Here is a tiny trained network, its code and every weight. The questions are about switching its units off for an input and a target symbol, where a switched-off unit gives its printed mean instead of its output.

import numpy as np


def w(rows, s, z=0):
    codes = np.array(rows[::2]) - 128.0
    scale = np.full(codes.shape[1], s)
    scale[-1] = z or s
    return codes * scale


def norm(h):
    return h / np.sqrt((h * h).mean(-1, keepdims=True) + 1e-5)


def f(y):
    return np.maximum(y, 0)


def softmax(a):
    e = np.exp(a - a.max(-1, keepdims=True))
    return e / e.sum(-1, keepdims=True)


def log_softmax(a):
    a = a - a.max(-1, keepdims=True)
    return a - np.log(np.exp(a).sum(-1, keepdims=True))


def net(x, mask):
    ids = ['αβγζηθλμξπστφψω'.index(c) for c in x.split()]
    T = len(ids)
    res = E[ids] + P[:T]
    u = 0
    for l in range(2):
        q, k, v = (norm(res) @ M[l].T for M in (Q, K, V))
        z = softmax(np.where(np.tri(T) > 0, q @ k.T / 3**0.5, -1e9)) @ v
        res = res + np.where(mask[u], z, O[l][:, -1]) @ O[l][:, :-1]
        u += 1
        y = f(norm(res) @ A[l][:, :-1].T + A[l][:, -1])
        res = res + np.where(mask[u : u + 4], y, B[l][:, -1]) @ B[l][:, :-1]
        u += 4
    return log_softmax(norm(res)[-1] @ U[:, :-1].T + U[:, -1])


Q, K, V, O, A, B = {}, {}, {}, {}, {}, {}
E = w([
[40,92,88,86,155],'α',
[113,164,97,194,89],'β',
[31,68,129,78,150],'γ',
[53,93,135,141,115],'ζ',
[228,212,127,84,115],'η',
[35,67,128,71,153],'θ',
[47,86,103,48,156],'λ',
[120,170,93,179,98],'μ',
[61,128,113,72,151],'ξ',
[108,133,99,131,102],'π',
[225,106,51,120,102],'σ',
[2,92,117,119,144],'τ',
[30,62,130,80,151],'φ',
[116,171,102,175,101],'ψ',
[152,202,108,167,97],'ω',
],0.013)
P = w([
[139,88,94,144,146],'0',
[103,133,160,98,7],'1',
[194,104,144,132,176],'2',
[104,137,168,102,28],'3',
[183,113,123,151,169],'4',
[136,158,83,164,57],'5',
[150,118,68,148,160],'6',
[118,144,86,154,39],'7',
[129,156,149,159,167],'8',
[100,140,164,58,61],'9',
],0.018)
Q[0] = w([
[132,151,2,176,183],'0.h1',
[126,148,114,39,81],'0.h1',
[134,52,96,247,93],'0.h1',
],0.0087)
K[0] = w([
[136,161,246,121,134],'0.h1',
[144,121,61,127,240],'0.h1',
[123,73,188,159,146],'0.h1',
],0.011)
V[0] = w([
[197,25,254,219,81],'0.h1',
[58,65,234,209,162],'0.h1',
[174,30,66,132,38],'0.h1',
],0.0063)
O[0] = w([
[87,195,103,37,93,64],'0.h1',
[90,162,135,81,159,11],'0.h1',
[132,99,182,119,246,252],'0.h1',
],0.011,0.0033)
A[0] = w([
[21,55,129,119,133,252],'0.n1',
[167,203,167,85,116,117],'0.n2',
[186,114,87,149,148,133],'0.n3',
[157,93,156,2,32,78],'0.n4',
],0.0082,0.0026)
B[0] = w([
[240,224,98,183,70,253],'0.n1',
[87,68,106,117,61,171],'0.n2',
[3,228,180,101,193,194],'0.n3',
[60,144,137,238,56,196],'0.n4',
],0.0064,0.006)
Q[1] = w([
[64,73,254,187,15],'1.h1',
[120,79,225,135,160],'1.h1',
[154,170,101,128,24],'1.h1',
],0.0081)
K[1] = w([
[118,168,7,165,164],'1.h1',
[103,80,62,133,118],'1.h1',
[155,127,126,81,153],'1.h1',
],0.012)
V[1] = w([
[217,68,63,68,51],'1.h1',
[22,157,76,227,105],'1.h1',
[205,255,225,112,69],'1.h1',
],0.0067)
O[1] = w([
[12,251,183,198,113,4],'1.h1',
[168,151,54,78,116,230],'1.h1',
[95,76,126,157,63,229],'1.h1',
],0.011,0.0021)
A[1] = w([
[71,77,118,182,242,255],'1.n1',
[148,107,133,29,254,180],'1.n2',
[142,134,150,94,79,130],'1.n3',
[126,110,56,185,186,223],'1.n4',
],0.014,0.0045)
B[1] = w([
[152,55,19,123,226,210],'1.n1',
[94,72,21,198,249,196],'1.n2',
[85,128,114,128,205,180],'1.n3',
[148,173,130,178,194,254],'1.n4',
],0.012,0.0087)
U = w([
[156,100,112,82,113,112],'α',
[177,182,189,192,156,60],'β',
[165,81,123,109,107,97],'γ',
[236,92,156,176,111,1],'ζ',
[129,195,66,63,98,99],'η',
[176,96,117,110,109,70],'θ',
[117,30,116,170,243,213],'λ',
[198,28,85,142,54,78],'μ',
[93,151,153,133,134,105],'ξ',
[212,182,152,152,204,118],'π',
[17,98,93,51,107,220],'σ',
[63,2,194,211,81,203],'τ',
[119,128,211,176,156,128],'φ',
[88,153,139,123,129,108],'ψ',
[82,155,144,116,129,129],'ω',
],0.0087,0.0042)

Each question gives the input, a string of symbols that net reads in full, and the target symbol t.
The units are the heads (3 rows each of Q, K, V and O) and the neurons (one row each of A and B). Each row of codes is followed by its name. A weight is (code - 128) times the scale printed after its matrix; where a second scale follows, it is the last column's (O, A, B and U).
mask holds one flag per unit, layer by layer, with each layer's heads first. A switched-off unit (its flag False) gives its mean, the last column of its rows in O or B, instead of its output. The means were averaged over made-up inputs and are rounded, as every weight is.
A unit's drop is (log p(t) with every unit on - log p(t) with that unit switched off) / (log p(t) with every unit on - log p(t) with every unit switched off).
The circuit of an input: a set's keep is (log p(t) with only the set's units on - log p(t) with every unit switched off) / (log p(t) with every unit on - log p(t) with every unit switched off). Starting from all 10 units, units are removed one at a time, each time the one whose removal leaves the highest keep (on an exact tie, the one counted first), for as long as the keep stays at least 0.8.
circuit, biggest first: the units of the circuit, biggest drop first
most important unit: the unit with the biggest drop
k most important neurons: the k neurons with the biggest drops, biggest first
k most important neurons of layer l: the k neurons of layer l with the biggest drops, biggest first
input τ λ η γ, target η: most important neuron of layer 0	0.n1
input τ τ φ φ, target η: circuit, biggest first	0.n1, 1.h1, 1.n1
input λ η η η σ τ, target τ: circuit, biggest first	1.h1, 0.n3, 0.h1, 1.n2
input ζ τ ω σ β λ, target μ: circuit, biggest first	1.h1, 0.n3, 1.n2, 1.n1
input ζ ω β ψ, target σ: circuit, biggest first	0.h1, 1.n4
input τ ζ η ζ, target η: 2 most important neurons	0.n1, 1.n4
input ω γ η ψ, target μ: circuit, biggest first	0.n3, 1.h1, 1.n4
input η ζ α μ, target τ: circuit, biggest first	1.n4, 1.h1
input α λ σ φ, target π: 2 most important neurons	0.n1, 0.n4
input η η ξ φ θ ξ α τ τ β, target π: circuit, biggest first	1.h1, 1.n2
input φ α τ ω θ λ τ β λ ω, target η: circuit, biggest first	1.n4, 1.n1
input ω λ ξ ζ, target μ: circuit, biggest first	0.n3, 1.h1, 1.n1
input ζ β η ξ, target σ: circuit, biggest first	1.n4, 1.n2
input ω σ τ η ζ α, target η: most important unit	0.h1
input α ω η λ η ω ω φ λ σ, target μ: 2 most important neurons of layer 0	0.n4, 0.n1
input η μ λ β, target τ: 2 most important neurons	0.n3, 1.n4
input μ ξ η ζ η ω, target τ: 2 most important neurons of layer 0	0.n1, 0.n3
input α γ ω ψ, target π: circuit, biggest first	1.h1, 0.h1, 0.n1, 1.n2
input η λ η ω ξ λ ω ζ τ η, target μ: circuit, biggest first	0.n3, 1.h1, 1.n4
input η η η η η η η σ, target τ: circuit, biggest first	1.h1, 1.n1
input τ η α τ λ π π ω φ η, target λ: circuit, biggest first	0.h1, 0.n1
input ψ τ μ η η α ω ξ α α, target μ: 2 most important neurons	0.n3, 0.n1
input η β α σ, target τ: most important neuron	0.n4
input η σ η α π ζ, target τ: 2 most important neurons of layer 0	0.n4, 0.n3
input ω τ λ π, target μ: 2 most important neurons	0.n3, 1.n4
input ζ θ η π η ψ, target τ: 2 most important neurons of layer 0	0.n1, 0.n3
input ω ζ τ ξ, target μ: most important neuron	0.n3
